Below is a small trained network, with its code and all its weights. Each question gives an input and a target symbol and asks what happens when units are switched off, that is, made to give their printed mean instead of their output.

import numpy as np


def w(rows, s, z=0):
    codes = np.array(rows[::2]) - 128.0
    scale = np.full(codes.shape[1], s)
    scale[-1] = z or s
    return codes * scale


def f(y):
    return np.maximum(y, 0)


def softmax(a):
    e = np.exp(a - a.max(-1, keepdims=True))
    return e / e.sum(-1, keepdims=True)


def log_softmax(a):
    a = a - a.max(-1, keepdims=True)
    return a - np.log(np.exp(a).sum(-1, keepdims=True))


def net(x, mask):
    ids = ['ΘΞΦΩδεηλμπστψ'.index(c) for c in x.split()]
    T = len(ids)
    res = E[ids] + P[:T]
    u = 0
    for l in range(2):
        q, k, v = (res @ M[l].T for M in (Q, K, V))
        z = softmax(np.where(np.tri(T) > 0, q @ k.T / 2**0.5, -1e9)) @ v
        res = res + np.where(mask[u], z, O[l][:, -1]) @ O[l][:, :-1]
        u += 1
        y = f(res @ A[l][:, :-1].T + A[l][:, -1])
        res = res + np.where(mask[u : u + 16], y, B[l][:, -1]) @ B[l][:, :-1]
        u += 16
    return log_softmax(res[-1] @ U[:, :-1].T + U[:, -1])


Q, K, V, O, A, B = {}, {}, {}, {}, {}, {}
E = w([
[76,127,161],'Θ',
[81,126,157],'Ξ',
[157,109,252],'Φ',
[117,122,140],'Ω',
[157,144,95],'δ',
[38,130,126],'ε',
[221,158,134],'η',
[73,141,111],'λ',
[203,156,152],'μ',
[84,129,144],'π',
[129,123,147],'σ',
[105,123,163],'τ',
[114,128,130],'ψ',
],0.016)
P = w([
[45,254,73],'0',
[144,4,234],'1',
[171,83,20],'2',
[155,249,231],'3',
[138,26,220],'4',
[168,77,16],'5',
[155,248,229],'6',
[133,46,216],'7',
[168,76,16],'8',
[157,245,237],'9',
[133,51,213],'10',
[167,76,17],'11',
],0.0086)
Q[0] = w([
[117,253,118],'L0H0',
[85,105,186],'L0H0',
],0.0038)
K[0] = w([
[114,67,250],'L0H0',
[253,229,153],'L0H0',
],0.0031)
V[0] = w([
[125,183,252],'L0H0',
[33,52,173],'L0H0',
],0.0035)
O[0] = w([
[141,162,253,253],'L0H0',
[134,104,251,111],'L0H0',
],0.0027,0.0014)
A[0] = w([
[166,108,55,64],'L0N0',
[100,116,43,141],'L0N1',
[94,140,171,117],'L0N2',
[206,127,155,72],'L0N3',
[188,147,14,92],'L0N4',
[142,145,63,112],'L0N5',
[16,146,85,1],'L0N6',
[111,109,205,136],'L0N7',
[152,152,132,117],'L0N8',
[44,142,66,95],'L0N9',
[117,174,175,108],'L0N10',
[132,93,194,141],'L0N11',
[68,132,201,97],'L0N12',
[190,99,114,98],'L0N13',
[9,119,149,109],'L0N14',
[88,128,46,144],'L0N15',
],0.012,0.01)
B[0] = w([
[192,91,147,152],'L0N0',
[38,123,133,186],'L0N1',
[176,153,120,182],'L0N2',
[70,114,86,173],'L0N3',
[187,130,80,193],'L0N4',
[151,136,67,162],'L0N5',
[197,152,249,134],'L0N6',
[100,103,90,254],'L0N7',
[120,146,153,151],'L0N8',
[98,215,154,153],'L0N9',
[146,176,130,191],'L0N10',
[109,103,112,249],'L0N11',
[178,178,98,210],'L0N12',
[114,89,152,161],'L0N13',
[163,74,151,182],'L0N14',
[53,168,124,185],'L0N15',
],0.011,0.0058)
Q[1] = w([
[135,246,243],'L1H0',
[18,38,63],'L1H0',
],0.011)
K[1] = w([
[132,249,111],'L1H0',
[67,47,137],'L1H0',
],0.016)
V[1] = w([
[116,107,1],'L1H0',
[207,113,114],'L1H0',
],0.0093)
O[1] = w([
[178,226,90,188],'L1H0',
[3,209,38,3],'L1H0',
],0.0058,0.0013)
A[1] = w([
[187,184,186,2],'L1N0',
[127,49,229,150],'L1N1',
[197,118,152,145],'L1N2',
[96,89,134,71],'L1N3',
[172,121,80,68],'L1N4',
[93,48,121,47],'L1N5',
[100,214,99,148],'L1N6',
[82,58,147,51],'L1N7',
[63,202,134,43],'L1N8',
[40,149,131,33],'L1N9',
[4,154,94,90],'L1N10',
[48,142,17,43],'L1N11',
[71,33,151,108],'L1N12',
[139,109,235,171],'L1N13',
[145,41,177,46],'L1N14',
[190,113,64,63],'L1N15',
],0.011,0.0097)
B[1] = w([
[231,80,87,169],'L1N0',
[150,94,38,249],'L1N1',
[107,190,122,206],'L1N2',
[142,174,97,132],'L1N3',
[115,118,202,166],'L1N4',
[115,212,145,145],'L1N5',
[117,34,211,249],'L1N6',
[5,186,69,144],'L1N7',
[238,57,116,162],'L1N8',
[193,12,182,146],'L1N9',
[144,255,149,190],'L1N10',
[198,159,75,215],'L1N11',
[92,92,228,209],'L1N12',
[86,159,58,255],'L1N13',
[132,124,246,155],'L1N14',
[113,99,229,184],'L1N15',
],0.0088,0.0057)
U = w([
[76,140,136,219],'Θ',
[94,171,158,174],'Ξ',
[85,2,155,167],'Φ',
[106,166,69,118],'Ω',
[181,157,138,44],'δ',
[119,132,83,152],'ε',
[108,185,58,74],'η',
[135,106,192,95],'λ',
[166,46,243,2],'μ',
[177,18,68,97],'π',
[108,162,163,144],'σ',
[86,163,210,152],'τ',
[92,178,207,188],'ψ',
],0.013,0.0051)

Each question gives the input, a string of symbols that net reads in full, and the target symbol t.
The units are the heads (2 rows each of Q, K, V and O) and the neurons (one row each of A and B). Each row of codes is followed by its name. A weight is (code - 128) times the scale printed after its matrix; where a second scale follows, it is the last column's (O, A, B and U).
mask holds one flag per unit, layer by layer, with each layer's heads first. A switched-off unit (its flag False) gives its mean, the last column of its rows in O or B, instead of its output. The means were averaged over made-up inputs and are rounded, as every weight is.
A unit's drop is (log p(t) with every unit on - log p(t) with that unit switched off) / (log p(t) with every unit on - log p(t) with every unit switched off).
The circuit of an input: a set's keep is (log p(t) with only the set's units on - log p(t) with every unit switched off) / (log p(t) with every unit on - log p(t) with every unit switched off). Starting from the 12 units with the biggest drops (on a tie, the unit counted first), units are removed one at a time, each time the one whose removal leaves the highest keep (on an exact tie, the one counted first), for as long as the keep stays at least 0.8.
units of the circuit, in order: the units of the circuit, biggest drop first
most important unit: the unit with the biggest drop
k most important neurons: the k neurons with the biggest drops, biggest first
k most important neurons of layer l: the k neurons of layer l with the biggest drops, biggest first
input η Θ Ξ δ σ δ Φ ε λ Ξ, target μ: units of the circuit, in order	(L1N6 L1H0 L0N4 L1N8)
input δ Φ δ δ Ξ δ τ δ τ μ, target δ: units of the circuit, in order	(L1H0 L0N9 L1N0)
input ε η η η Θ Ω π, target Φ: 2 most important neurons	(L0N6 L0N9)
input Ω δ τ ε η, target Φ: units of the circuit, in order	(L0N12 L0N3 L1N10 L1N11)
input δ δ Θ Θ Ξ δ Ξ Φ Ξ τ, target δ: 2 most important neurons	(L0N9 L1N0)
input δ Φ η δ η δ Ω, target δ: most important unit	L1H0
input η η η η η η δ Ξ Ω, target η: 4 most important neurons of layer 0	(L0N1 L0N15 L0N12 L0N4)
input Φ δ Ξ η Φ Φ, target Φ: 3 most important neurons of layer 1	(L1N12 L1N10 L1N1)
input δ σ σ λ δ δ η δ Ω σ, target δ: 2 most important neurons	(L0N9 L1N0)
input η δ η δ ψ μ μ, target μ: 3 most important neurons of layer 1	(L1N6 L1N8 L1N13)
input π τ δ Ω τ ψ ψ λ ψ η Ξ λ, target δ: 4 most important neurons	(L1N10 L1N11 L1N8 L0N15)
input λ δ δ ψ, target π: 3 most important neurons	(L1N1 L0N9 L0N15)
input ε η δ δ Φ δ δ, target Φ: 4 most important neurons	(L0N6 L0N9 L1N1 L0N12)
input λ Φ Ω ε Ξ μ σ δ δ σ, target π: 4 most important neurons of layer 1	(L1N1 L1N13 L1N0 L1N10)
input δ δ Φ π Φ δ δ δ ψ ε, target δ: most important unit	L1H0
input η Θ δ σ Ξ η Φ δ Θ Ω, target μ: 3 most important neurons	(L1N6 L1N8 L0N4)
input η Θ Θ δ τ Ξ η Ω δ σ, target μ: 2 most important neurons	(L1N6 L0N4)
input λ Φ ε τ δ δ λ δ δ Φ, target π: 2 most important neurons	(L0N9 L1N1)
input ε δ δ Θ, target Φ: 4 most important neurons of layer 1	(L1N1 L1N14 L1N12 L1N13)
input σ μ Ξ Ω η, target Φ: most important unit	L0N12
input Θ Φ Φ δ η η, target μ: 3 most important neurons	(L1N15 L0N4 L1N4)
input ε Θ Ξ ε ε δ Φ δ ψ η Φ ψ, target η: 4 most important neurons	(L0N1 L1N11 L1N10 L0N15)
input Θ Θ Φ Θ μ, target Φ: 2 most important neurons	(L1N12 L1N10)
input ε δ Φ τ η δ Ξ δ δ σ, target Φ: 3 most important neurons	(L0N6 L0N9 L1N1)
input δ σ τ Φ, target δ: 2 most important neurons	(L1N0 L0N9)
input ε ε ε σ η Θ δ, target Φ: 4 most important neurons	(L0N6 L0N9 L1N1 L1N14)
input η σ δ τ, target μ: most important unit	L1N6
input λ Ξ π π Ξ Ξ δ ε Θ δ, target π: 4 most important neurons of layer 1	(L1N1 L1N13 L1N0 L1N10)
input λ Φ δ η μ, target Φ: 3 most important neurons of layer 1	(L1N12 L1N10 L1N11)
input η ε Φ η σ δ Ξ δ Θ ε, target μ: 3 most important neurons of layer 1	(L1N6 L1N8 L1N13)
